Below is a small trained network, with its code and all its weights. Each question gives an input and a class and asks what happens when units are switched off, that is, made to give their printed mean instead of their output.

import numpy as np


def w(rows, s, z=0):
    codes = np.array(rows[::2]) - 128.0
    scale = np.full(codes.shape[1], s)
    scale[-1] = z or s
    return codes * scale


def f(y):
    return y / 2 * (1 + np.tanh(0.7978845608 * (y + 0.044715 * y**3)))


def log_softmax(a):
    a = a - a.max(-1, keepdims=True)
    return a - np.log(np.exp(a).sum(-1, keepdims=True))


def net(x, mask):
    res = np.array(x, float).reshape(1, 7) / 4 @ E
    y = f(res @ A[0][:, :-1].T + A[0][:, -1])
    res = res + np.where(mask, y, B[0][:, -1]) @ B[0][:, :-1]
    return log_softmax(res[-1] @ U[:, :-1].T + U[:, -1])


A, B = {}, {}
E = w([
[121,79,195,57,84,186],'x0',
[238,193,218,40,131,110],'x1',
[117,163,120,182,91,64],'x2',
[251,203,65,168,120,230],'x3',
[134,95,101,184,1,191],'x4',
[185,90,160,129,55,116],'x5',
[72,97,112,60,139,190],'x6',
],0.0079)
A[0] = w([
[212,145,164,248,85,128,221],'n1',
[101,76,196,126,70,153,194],'n2',
[76,91,63,155,209,110,222],'n3',
[100,126,151,99,119,130,110],'n4',
[187,160,96,195,116,97,209],'n5',
[137,148,59,44,131,196,187],'n6',
[184,161,49,160,132,150,253],'n7',
[95,149,88,94,126,90,108],'n8',
[164,218,222,54,151,69,145],'n9',
[169,139,225,72,149,62,195],'n10',
[84,137,107,192,222,74,218],'n11',
[141,198,65,63,187,203,179],'n12',
[129,143,111,112,141,179,141],'n13',
[105,37,178,101,52,140,236],'n14',
[159,177,197,75,177,126,205],'n15',
[74,113,82,154,123,108,103],'n16',
[115,15,148,108,82,189,181],'n17',
[92,23,150,119,25,138,203],'n18',
[201,237,105,205,89,133,168],'n19',
[184,159,244,65,136,58,214],'n20',
[178,109,254,88,176,58,253],'n21',
[50,124,54,134,120,85,191],'n22',
],0.0086,0.0025)
B[0] = w([
[141,133,69,162,103,42,213],'n1',
[114,101,128,87,82,78,181],'n2',
[53,70,105,187,207,158,194],'n3',
[109,109,150,74,124,103,141],'n4',
[210,114,58,171,141,84,189],'n5',
[129,141,184,156,112,175,187],'n6',
[176,110,151,206,132,114,203],'n7',
[124,134,122,113,149,139,139],'n8',
[151,225,146,65,127,115,238],'n9',
[131,228,130,16,147,128,222],'n10',
[99,118,118,131,228,132,192],'n11',
[174,135,176,172,122,239,205],'n12',
[119,159,162,177,107,180,151],'n13',
[83,126,138,93,71,113,204],'n14',
[158,156,119,78,117,156,213],'n15',
[97,115,126,125,160,139,165],'n16',
[90,128,115,136,71,136,201],'n17',
[60,4,157,116,37,52,213],'n18',
[189,143,92,186,106,95,226],'n19',
[133,216,101,1,147,97,244],'n20',
[124,177,114,57,133,114,239],'n21',
[89,96,123,153,166,99,190],'n22',
],0.0084,0.011)
U = w([
[138,212,146,44,156,116,244],'0',
[215,133,63,183,133,58,12],'1',
[27,68,173,108,9,89,71],'2',
[37,88,116,143,254,121,184],'3',
[151,141,206,160,120,225,68],'4',
],0.0093,0.0011)

Each question gives the input, the list of numbers given to net, and the class t.
The units are the neurons (one row each of A and B). Each row of codes is followed by its name. A weight is (code - 128) times the scale printed after its matrix; where a second scale follows, it is the last column's (A, B and U).
mask holds one flag per neuron, in row order. A switched-off neuron (its flag False) gives its mean, the last column of its row in B, instead of its output. The means were averaged over made-up inputs and are rounded, as every weight is.
A unit's drop is (log p(t) with every unit on - log p(t) with that unit switched off) / (log p(t) with every unit on - log p(t) with every unit switched off).
The circuit of an input: a set's keep is (log p(t) with only the set's units on - log p(t) with every unit switched off) / (log p(t) with every unit on - log p(t) with every unit switched off). Starting from the 12 units with the biggest drops (on a tie, the unit counted first), units are removed one at a time, each time the one whose removal leaves the highest keep (on an exact tie, the one counted first), for as long as the keep stays at least 0.8.
circuit, biggest first: the units of the circuit, biggest drop first
unit that matters most: the unit with the biggest drop
k most important neurons: the k neurons with the biggest drops, biggest first
drop of u: that unit's drop, to one decimal
input [7,-6,2,2,-3,-5,6], class 3: circuit, biggest first	[n3]
input [4,1,0,6,-8,-3,7], class 4: circuit, biggest first	[n12 n6]
input [3,6,2,-8,5,2,-7], class 0: 4 most important neurons	[n20 n10 n21 n9]
input [-1,-8,5,6,-2,-8,-4], class 3: 4 most important neurons	[n3 n11 n22 n16]
input [1,-3,-7,8,6,1,1], class 4: 2 most important neurons	[n6 n12]
input [-1,-4,-7,3,2,2,8], class 2: circuit, biggest first	[n18 n17]
input [2,-4,-7,4,5,-3,2], class 4: 4 most important neurons	[n12 n6 n1 n13]
input [-2,2,4,5,-7,2,-5], class 1: 2 most important neurons	[n19 n5]
input [4,-5,6,-8,-8,2,4], class 3: 2 most important neurons	[n11 n3]
input [-6,0,5,1,-8,-8,-7], class 3: 2 most important neurons	[n11 n3]
input [2,-6,-5,7,-5,-8,7], class 4: drop of n12	0.6
input [1,-4,2,-4,4,-4,-7], class 3: drop of n11	0.3
input [7,-7,-3,7,-1,-1,-6], class 1: drop of n1	0.2
input [-5,7,-5,-1,8,0,2], class 1: unit that matters most	n10
input [2,-5,1,6,-4,-5,5], class 4: drop of n12	0.5
